Below is a small trained network, with its code and all its weights. Each question gives an input and a class and asks what happens when units are switched off, that is, made to give their printed mean instead of their output.

import numpy as np


def w(rows, s, z=0):
    codes = np.array(rows[::2]) - 128.0
    scale = np.full(codes.shape[1], s)
    scale[-1] = z or s
    return codes * scale


def norm(h):
    return h / np.sqrt((h * h).mean(-1, keepdims=True) + 1e-5)


def f(y):
    return y / 2 * (1 + np.tanh(0.7978845608 * (y + 0.044715 * y**3)))


def log_softmax(a):
    a = a - a.max(-1, keepdims=True)
    return a - np.log(np.exp(a).sum(-1, keepdims=True))


def net(x, mask):
    res = np.array(x, float).reshape(1, 8) / 4 @ E
    u = 0
    for l in range(2):
        y = f(norm(res) @ A[l][:, :-1].T + A[l][:, -1])
        res = res + np.where(mask[u : u + 12], y, B[l][:, -1]) @ B[l][:, :-1]
        u += 12
    return log_softmax(norm(res)[-1] @ U[:, :-1].T + U[:, -1])


A, B = {}, {}
E = w([
[213,78,213,92,227,3,163,191,126,90],'x0',
[162,142,169,21,98,59,125,118,137,139],'x1',
[126,152,138,76,133,56,127,46,110,109],'x2',
[78,87,200,49,127,134,157,60,102,107],'x3',
[168,83,132,126,45,109,113,156,181,209],'x4',
[99,94,193,58,172,190,142,196,126,145],'x5',
[105,38,180,127,97,156,155,111,119,161],'x6',
[131,161,138,59,44,108,110,155,247,157],'x7',
],0.0038)
A[0] = w([
[101,144,120,124,58,164,134,63,113,176,41],'0.n1',
[193,120,140,143,170,87,108,136,120,73,105],'0.n2',
[117,99,162,87,166,153,157,105,140,108,48],'0.n3',
[134,166,146,2,120,61,112,160,170,117,4],'0.n4',
[147,143,118,136,140,53,162,100,82,109,49],'0.n5',
[142,135,120,165,72,81,108,160,184,183,90],'0.n6',
[88,114,132,94,97,193,104,168,171,173,153],'0.n7',
[153,106,153,170,108,129,121,190,149,204,83],'0.n8',
[118,170,54,167,160,156,117,138,140,125,51],'0.n9',
[133,116,134,155,58,116,119,151,197,159,39],'0.n10',
[133,160,103,125,105,98,75,88,156,132,84],'0.n11',
[95,83,196,75,174,154,163,157,112,112,62],'0.n12',
],0.0064,0.0037)
B[0] = w([
[106,117,89,58,149,156,109,85,129,159,200],'0.n1',
[70,115,96,116,108,96,143,75,110,145,199],'0.n2',
[100,106,170,142,120,132,124,130,127,98,146],'0.n3',
[216,255,187,43,144,134,235,114,157,150,225],'0.n4',
[133,121,134,179,170,71,126,104,119,125,166],'0.n5',
[136,75,118,120,116,155,189,151,163,78,203],'0.n6',
[162,113,84,162,149,52,122,87,110,101,254],'0.n7',
[198,81,101,116,163,154,87,149,157,151,175],'0.n8',
[102,185,179,150,59,129,136,165,129,70,165],'0.n9',
[138,83,112,158,86,106,174,107,176,122,175],'0.n10',
[113,83,166,134,155,147,135,142,89,140,162],'0.n11',
[62,69,168,87,147,198,159,154,99,69,219],'0.n12',
],0.0061,0.0033)
A[1] = w([
[146,66,99,144,125,153,144,224,138,185,87],'1.n1',
[151,69,157,129,203,171,91,173,88,141,127],'1.n2',
[113,236,136,231,75,173,87,177,124,80,33],'1.n3',
[118,149,99,125,133,89,162,70,103,122,86],'1.n4',
[101,129,89,102,105,176,48,60,130,171,70],'1.n5',
[110,126,140,184,171,1,104,84,95,118,4],'1.n6',
[96,144,101,120,63,159,111,69,98,141,67],'1.n7',
[173,212,211,55,97,84,171,155,156,164,75],'1.n8',
[87,170,125,107,75,155,85,57,149,160,78],'1.n9',
[87,150,156,108,201,132,154,93,56,87,163],'1.n10',
[144,177,70,169,126,130,85,148,164,111,93],'1.n11',
[181,168,162,114,179,49,122,124,142,106,151],'1.n12',
],0.0066,0.0041)
B[1] = w([
[153,174,88,126,110,106,38,133,147,164,163],'1.n1',
[96,177,160,79,173,128,71,144,84,148,171],'1.n2',
[84,255,142,180,139,174,124,178,130,50,183],'1.n3',
[137,123,127,146,179,97,118,165,89,153,157],'1.n4',
[94,100,75,147,151,104,202,110,103,161,175],'1.n5',
[177,128,95,166,101,36,111,101,34,99,167],'1.n6',
[84,110,85,110,201,132,164,165,136,165,167],'1.n7',
[166,223,153,115,202,229,155,83,178,201,223],'1.n8',
[99,70,95,121,187,153,151,109,91,173,167],'1.n9',
[162,96,143,133,45,97,133,144,196,117,254],'1.n10',
[92,140,171,155,97,142,178,140,112,90,158],'1.n11',
[162,160,135,129,122,147,152,50,86,176,202],'1.n12',
],0.007,0.005)
U = w([
[195,195,178,67,152,160,193,82,172,179,255],'0',
[62,56,243,60,133,157,123,157,109,56,80],'1',
[47,66,46,115,143,161,188,81,112,183,126],'2',
[174,117,137,162,111,27,133,90,54,97,154],'3',
[64,222,111,200,112,178,142,183,119,60,193],'4',
[147,121,132,109,181,151,10,211,103,171,15],'5',
[188,79,71,167,20,128,97,155,238,146,37],'6',
],0.012,0.002)

Each question gives the input, the list of numbers given to net, and the class t.
The units are the neurons (one row each of A and B). Each row of codes is followed by its name. A weight is (code - 128) times the scale printed after its matrix; where a second scale follows, it is the last column's (A, B and U).
mask holds one flag per neuron, layer by layer. A switched-off neuron (its flag False) gives its mean, the last column of its row in B, instead of its output. The means were averaged over made-up inputs and are rounded, as every weight is.
A unit's drop is (log p(t) with every unit on - log p(t) with that unit switched off) / (log p(t) with every unit on - log p(t) with every unit switched off).
The circuit of an input: a set's keep is (log p(t) with only the set's units on - log p(t) with every unit switched off) / (log p(t) with every unit on - log p(t) with every unit switched off). Starting from the 12 units with the biggest drops (on a tie, the unit counted first), units are removed one at a time, each time the one whose removal leaves the highest keep (on an exact tie, the one counted first), for as long as the keep stays at least 0.8.
units of the circuit, in order: the units of the circuit, biggest drop first
unit that matters most: the unit with the biggest drop
top k neurons in layer l: the k neurons of layer l with the biggest drops, biggest first
drop when u is switched off: that unit's drop, to one decimal
input [0,1,-3,-7,0,-8,5,-8], class 4: units of the circuit, in order => 1.n3, 0.n9
input [0,0,-4,-2,-2,5,5,5], class 5: unit that matters most => 1.n2
input [8,-3,-6,-2,-6,4,2,-4], class 1: units of the circuit, in order => 0.n12, 1.n8
input [1,-8,7,1,-6,1,-3,6], class 4: top 2 neurons in layer 0 => 0.n7, 0.n4
input [8,-2,-7,-5,5,0,-6,-5], class 5: units of the circuit, in order => 1.n2, 0.n4
input [-6,2,6,1,-6,-1,-4,-2], class 2: top 2 neurons in layer 0 => 0.n7, 0.n1
input [3,-2,3,-8,-1,0,-6,3], class 4: top 2 neurons in layer 0 => 0.n9, 0.n4
input [8,-8,-6,-1,8,-5,3,-6], class 5: top 2 neurons in layer 1 => 1.n2, 1.n10
input [-4,-5,-2,3,8,-6,-4,-4], class 4: top 2 neurons in layer 1 => 1.n3, 1.n11
input [5,1,-5,-7,-3,-5,-7,5], class 4: top 3 neurons in layer 0 => 0.n9, 0.n4, 0.n1
input [1,1,-5,7,1,-3,1,-8], class 1: top 2 neurons in layer 0 => 0.n7, 0.n12
input [1,6,3,-8,-6,8,-2,-7], class 3: top 2 neurons in layer 0 => 0.n2, 0.n6
input [0,-5,1,0,1,-7,2,-4], class 4: top 2 neurons in layer 0 => 0.n7, 0.n9
input [5,-2,-1,8,-1,-1,1,1], class 1: units of the circuit, in order => 0.n12
input [-8,4,-6,1,-5,3,-1,3], class 2: drop when 0.n1 is switched off => 0.2
input [5,3,-2,0,8,4,-1,-8], class 5: drop when 1.n1 is switched off => 0.2
input [-8,5,-7,4,-5,7,7,5], class 2: drop when 0.n12 is switched off => 0.0
